Here is a tiny trained network, its code and every weight. The questions are about switching its units off for an input and a target symbol, where a switched-off unit gives its printed mean instead of its output.

import numpy as np


def w(rows, s, z=0):
    codes = np.array(rows[::2]) - 128.0
    scale = np.full(codes.shape[1], s)
    scale[-1] = z or s
    return codes * scale


def norm(h):
    return h / np.sqrt((h * h).mean(-1, keepdims=True) + 1e-5)


def f(y):
    return np.maximum(y, 0)


def softmax(a):
    e = np.exp(a - a.max(-1, keepdims=True))
    return e / e.sum(-1, keepdims=True)


def log_softmax(a):
    a = a - a.max(-1, keepdims=True)
    return a - np.log(np.exp(a).sum(-1, keepdims=True))


def net(x, mask):
    ids = ['αβεζηθμξτφψω'.index(c) for c in x.split()]
    T = len(ids)
    res = E[ids] + P[:T]
    u = 0
    for l in range(2):
        r = norm(res)
        for j in range(3):
            rows = slice(4 * j, 4 * j + 4)
            q, k, v = (r @ M[l][rows].T for M in (Q, K, V))
            z = softmax(np.where(np.tri(T) > 0, q @ k.T / 4**0.5, -1e9)) @ v
            o = O[l][rows]
            res = res + np.where(mask[u + j], z, o[:, -1]) @ o[:, :-1]
        u += 3
        y = f(norm(res) @ A[l][:, :-1].T + A[l][:, -1])
        res = res + np.where(mask[u : u + 4], y, B[l][:, -1]) @ B[l][:, :-1]
        u += 4
    return log_softmax(norm(res)[-1] @ U[:, :-1].T + U[:, -1])


Q, K, V, O, A, B = {}, {}, {}, {}, {}, {}
E = w([
[130,229,203,172,11],'α',
[158,70,185,14,48],'β',
[104,98,251,155,221],'ε',
[121,138,84,44,195],'ζ',
[38,195,84,94,42],'η',
[221,113,146,89,195],'θ',
[121,237,211,169,16],'μ',
[139,106,59,130,63],'ξ',
[57,231,213,72,114],'τ',
[53,154,201,167,95],'φ',
[89,221,104,159,190],'ψ',
[162,138,66,184,135],'ω',
],0.013)
P = w([
[10,81,112,132,162],'0',
[130,170,119,157,94],'1',
[139,170,127,167,96],'2',
[152,162,133,163,92],'3',
[153,158,134,161,94],'4',
[154,161,128,153,100],'5',
],0.011)
Q[0] = w([
[199,148,170,115,114],'L0H0',
[154,184,119,134,4],'L0H0',
[129,29,125,82,249],'L0H0',
[131,45,155,139,140],'L0H0',
[181,221,64,46,161],'L0H1',
[130,85,201,29,96],'L0H1',
[62,41,105,84,144],'L0H1',
[134,48,92,110,19],'L0H1',
[97,126,132,122,206],'L0H2',
[167,216,120,65,119],'L0H2',
[33,135,105,180,78],'L0H2',
[142,226,180,141,6],'L0H2',
],0.014)
K[0] = w([
[140,34,175,79,154],'L0H0',
[188,71,197,123,96],'L0H0',
[33,198,32,143,86],'L0H0',
[142,139,72,108,149],'L0H0',
[196,126,92,26,194],'L0H1',
[177,238,75,112,105],'L0H1',
[45,155,42,161,138],'L0H1',
[147,94,51,103,2],'L0H1',
[98,178,115,118,188],'L0H2',
[150,143,114,50,141],'L0H2',
[72,129,114,178,37],'L0H2',
[124,52,221,75,67],'L0H2',
],0.014)
V[0] = w([
[47,191,76,162,76],'L0H0',
[97,55,150,170,119],'L0H0',
[128,84,110,2,52],'L0H0',
[111,123,136,130,125],'L0H0',
[90,143,120,112,126],'L0H1',
[189,117,147,152,118],'L0H1',
[56,166,110,147,106],'L0H1',
[153,125,140,139,137],'L0H1',
[120,114,126,85,112],'L0H2',
[161,178,74,40,175],'L0H2',
[88,48,177,88,50],'L0H2',
[111,107,124,158,84],'L0H2',
],0.0073)
O[0] = w([
[135,126,144,14,3,231],'L0H0',
[118,188,166,185,140,104],'L0H0',
[148,36,218,117,189,220],'L0H0',
[122,126,148,116,103,147],'L0H0',
[149,122,107,117,143,180],'L0H1',
[81,155,178,162,116,68],'L0H1',
[160,76,65,126,178,219],'L0H1',
[121,136,151,146,121,98],'L0H1',
[152,124,157,112,166,176],'L0H2',
[179,195,190,122,108,121],'L0H2',
[164,102,166,85,248,252],'L0H2',
[110,68,130,119,149,156],'L0H2',
],0.0059,0.0034)
A[0] = w([
[156,38,48,108,72,100],'L0N0',
[144,107,203,158,120,128],'L0N1',
[134,133,12,209,164,1],'L0N2',
[192,24,85,210,131,169],'L0N3',
],0.011,0.002)
B[0] = w([
[94,144,28,232,161,253],'L0N0',
[160,125,94,200,118,216],'L0N1',
[109,254,175,117,184,204],'L0N2',
[123,170,242,83,167,227],'L0N3',
],0.011,0.004)
Q[1] = w([
[95,175,164,148,209],'L1H0',
[96,182,184,154,111],'L1H0',
[101,131,66,124,165],'L1H0',
[74,124,124,232,80],'L1H0',
[145,163,121,150,6],'L1H1',
[55,118,157,106,180],'L1H1',
[175,125,69,203,110],'L1H1',
[112,66,88,108,56],'L1H1',
[173,93,102,173,38],'L1H2',
[84,123,182,76,126],'L1H2',
[29,124,84,126,159],'L1H2',
[122,49,111,105,174],'L1H2',
],0.021)
K[1] = w([
[162,95,205,179,165],'L1H0',
[98,145,188,206,84],'L1H0',
[108,153,115,151,192],'L1H0',
[106,118,84,253,64],'L1H0',
[19,158,94,118,138],'L1H1',
[215,124,189,109,77],'L1H1',
[110,113,56,189,142],'L1H1',
[56,81,130,112,78],'L1H1',
[63,25,33,88,113],'L1H2',
[152,132,202,80,89],'L1H2',
[179,214,141,186,31],'L1H2',
[231,78,147,145,100],'L1H2',
],0.018)
V[1] = w([
[131,148,60,92,102],'L1H0',
[88,31,147,132,108],'L1H0',
[106,152,201,49,148],'L1H0',
[117,140,122,132,168],'L1H0',
[124,126,145,119,146],'L1H1',
[76,112,85,121,123],'L1H1',
[177,25,108,95,116],'L1H1',
[184,114,123,165,86],'L1H1',
[53,159,120,14,60],'L1H2',
[215,124,81,83,211],'L1H2',
[104,67,220,130,127],'L1H2',
[146,97,134,4,146],'L1H2',
],0.014)
O[1] = w([
[104,73,125,171,194,111],'L1H0',
[223,145,153,53,146,51],'L1H0',
[179,165,186,193,58,221],'L1H0',
[118,118,83,153,100,143],'L1H0',
[149,134,101,135,129,147],'L1H1',
[151,92,166,84,176,145],'L1H1',
[187,73,215,198,76,3],'L1H1',
[76,148,177,161,87,35],'L1H1',
[4,128,181,65,65,224],'L1H2',
[163,94,4,132,45,97],'L1H2',
[64,155,135,230,197,114],'L1H2',
[31,100,56,160,56,134],'L1H2',
],0.011,0.006)
A[1] = w([
[62,161,150,122,192,55],'L1N0',
[116,95,103,252,177,2],'L1N1',
[242,83,193,190,107,46],'L1N2',
[165,106,101,184,224,82],'L1N3',
],0.022,0.00079)
B[1] = w([
[200,114,133,185,90,248],'L1N0',
[157,165,105,14,130,217],'L1N1',
[239,97,110,149,3,252],'L1N2',
[62,47,175,206,146,235],'L1N3',
],0.018,0.011)
U = w([
[134,90,157,106,128,45],'α',
[218,56,112,156,66,160],'β',
[163,176,136,58,174,163],'ε',
[101,42,43,129,89,2],'ζ',
[125,48,105,12,151,123],'η',
[143,189,185,225,148,77],'θ',
[135,106,187,129,149,67],'μ',
[105,2,150,189,178,198],'ξ',
[30,110,157,154,73,189],'τ',
[157,93,222,95,176,123],'φ',
[113,143,30,92,123,78],'ψ',
[106,129,42,207,175,141],'ω',
],0.01,0.0031)

Each question gives the input, a string of symbols that net reads in full, and the target symbol t.
The units are the heads (4 rows each of Q, K, V and O) and the neurons (one row each of A and B). Each row of codes is followed by its name. A weight is (code - 128) times the scale printed after its matrix; where a second scale follows, it is the last column's (O, A, B and U).
mask holds one flag per unit, layer by layer, with each layer's heads first. A switched-off unit (its flag False) gives its mean, the last column of its rows in O or B, instead of its output. The means were averaged over made-up inputs and are rounded, as every weight is.
A unit's drop is (log p(t) with every unit on - log p(t) with that unit switched off) / (log p(t) with every unit on - log p(t) with every unit switched off).
The circuit of an input: a set's keep is (log p(t) with only the set's units on - log p(t) with every unit switched off) / (log p(t) with every unit on - log p(t) with every unit switched off). Starting from the 12 units with the biggest drops (on a tie, the unit counted first), units are removed one at a time, each time the one whose removal leaves the highest keep (on an exact tie, the one counted first), for as long as the keep stays at least 0.8.
units of the circuit, in order: the units of the circuit, biggest drop first
most important unit: the unit with the biggest drop
top k neurons: the k neurons with the biggest drops, biggest first
top k neurons in layer l: the k neurons of layer l with the biggest drops, biggest first
heads that matter: for each layer, one digit per head in row order, 1 if its drop is at least 0.15 and else 0, layers parted by /
input ξ τ η, target η: units of the circuit, in order	[L1H2 L0N0 L1H0 L0H1]
input ω α ψ, target ψ: most important unit	L0N2
input ε τ ζ, target ξ: heads that matter	100 / 001
input β τ ω α, target ψ: top 2 neurons in layer 1	[L1N1 L1N2]
input ψ θ ξ, target θ: units of the circuit, in order	[L0H0 L0N2]
input φ μ φ ζ, target θ: units of the circuit, in order	[L1H2 L0H2]
input φ τ ω τ τ, target τ: heads that matter	000 / 001
input ζ α ξ, target ξ: units of the circuit, in order	[L1H0 L0N0 L1H2 L1N3]
input θ β ω ζ, target ω: top 2 neurons in layer 1	[L1N2 L1N3]
input μ θ τ, target θ: units of the circuit, in order	[L0H1 L1H2 L1N0 L1H1]
input ε τ ε τ, target ε: units of the circuit, in order	[L0H0 L1H2 L1H1]
input ω τ ξ μ, target ε: units of the circuit, in order	[L1H2 L1H1 L1N2 L0N2]
input θ φ ξ φ ζ, target ω: heads that matter	101 / 111
input ξ ε ω ξ ξ ω, target ε: heads that matter	000 / 000
input ξ ξ τ η ξ, target ξ: most important unit	L0N0
input θ ζ ζ β β θ, target ω: top 2 neurons in layer 0	[L0N1 L0N3]
input ω ε ξ φ ε, target ε: top 2 neurons in layer 1	[L1N2 L1N3]
input ε τ ζ τ θ, target ξ: units of the circuit, in order	[L1N3 L1H2]
input α β ξ ζ, target φ: top 2 neurons in layer 1	[L1N2 L1N3]
input β τ ζ, target ψ: most important unit	L0H2
input τ η β ζ, target τ: top 2 neurons in layer 1	[L1N2 L1N1]
input β ξ μ, target ψ: top 2 neurons	[L1N1 L0N3]
input τ θ η ω ξ α, target τ: heads that matter	010 / 001
input θ τ φ τ ξ ψ, target θ: heads that matter	100 / 001
input τ ψ ξ ξ ψ, target ψ: heads that matter	000 / 001
